Here is a tiny trained network, its code and every weight. The questions are about switching its units off for an input and a class, where a switched-off unit gives its printed mean instead of its output.

import numpy as np


def w(rows, s, z=0):
    codes = np.array(rows[::2]) - 128.0
    scale = np.full(codes.shape[1], s)
    scale[-1] = z or s
    return codes * scale


def f(y):
    return np.maximum(y, 0)


def log_softmax(a):
    a = a - a.max(-1, keepdims=True)
    return a - np.log(np.exp(a).sum(-1, keepdims=True))


def net(x, mask):
    res = np.array(x, float).reshape(1, 6) / 4 @ E
    y = f(res @ A[0][:, :-1].T + A[0][:, -1])
    res = res + np.where(mask, y, B[0][:, -1]) @ B[0][:, :-1]
    return log_softmax(res[-1] @ U[:, :-1].T + U[:, -1])


A, B = {}, {}
E = w([
[74,126,56],'x0',
[254,178,157],'x1',
[125,222,125],'x2',
[191,85,224],'x3',
[73,118,249],'x4',
[220,48,83],'x5',
],0.0056)
A[0] = w([
[236,76,171,144],'N1',
[198,92,147,162],'N2',
[96,164,137,254],'N3',
[72,38,79,155],'N4',
[227,255,104,248],'N5',
[48,134,228,209],'N6',
[219,79,150,133],'N7',
[77,40,76,176],'N8',
[92,160,122,232],'N9',
[55,115,225,227],'N10',
[115,81,94,214],'N11',
[129,128,128,122],'N12',
],0.008,0.0059)
B[0] = w([
[253,77,231,200],'N1',
[170,120,152,183],'N2',
[121,202,138,223],'N3',
[153,147,47,188],'N4',
[229,235,84,254],'N5',
[65,215,178,220],'N6',
[191,88,175,183],'N7',
[167,156,43,196],'N8',
[118,213,112,209],'N9',
[93,210,173,227],'N10',
[175,174,88,198],'N11',
[125,126,129,128],'N12',
],0.0072,0.0079)
U = w([
[39,126,222,114],'0',
[134,221,105,233],'1',
[52,110,134,30],'2',
[45,3,152,3],'3',
[109,46,44,57],'4',
[240,47,187,144],'5',
],0.0077,0.0043)

Each question gives the input, the list of numbers given to net, and the class t.
The units are the neurons (one row each of A and B). Each row of codes is followed by its name. A weight is (code - 128) times the scale printed after its matrix; where a second scale follows, it is the last column's (A, B and U).
mask holds one flag per neuron, in row order. A switched-off neuron (its flag False) gives its mean, the last column of its row in B, instead of its output. The means were averaged over made-up inputs and are rounded, as every weight is.
A unit's drop is (log p(t) with every unit on - log p(t) with that unit switched off) / (log p(t) with every unit on - log p(t) with every unit switched off).
The circuit of an input: a set's keep is (log p(t) with only the set's units on - log p(t) with every unit switched off) / (log p(t) with every unit on - log p(t) with every unit switched off). Starting from all 12 units, units are removed one at a time, each time the one whose removal leaves the highest keep (on an exact tie, the one counted first), for as long as the keep stays at least 0.8.
units of the circuit, in order: the units of the circuit, biggest drop first
top k neurons: the k neurons with the biggest drops, biggest first
drop when u is switched off: that unit's drop, to one decimal
input [-4,0,3,-2,8,3], class 0: units of the circuit, in order	[N5; N8; N4; N6]
input [-5,-1,-4,-1,7,3], class 0: units of the circuit, in order	[N5; N6]
input [-1,8,3,6,-2,-4], class 5: units of the circuit, in order	[N1; N7]
input [-6,8,2,8,-5,-6], class 5: units of the circuit, in order	[N1]
input [-7,-7,7,1,-1,-7], class 0: units of the circuit, in order	[N5; N8; N11]
input [4,3,-6,4,8,-8], class 0: units of the circuit, in order	[N5; N6]
input [-7,1,0,-6,-2,5], class 5: top 2 neurons	[N6; N10]
input [0,6,-7,6,4,-5], class 0: top 3 neurons	[N6; N10; N5]
input [1,-6,-1,2,-8,3], class 4: drop when N10 is switched off	0.2
input [-3,5,-1,0,-3,3], class 5: drop when N1 is switched off	0.1
input [-4,-1,-4,7,1,-5], class 0: drop when N10 is switched off	0.1
input [3,5,-3,-2,-5,3], class 5: drop when N6 is switched off	0.2
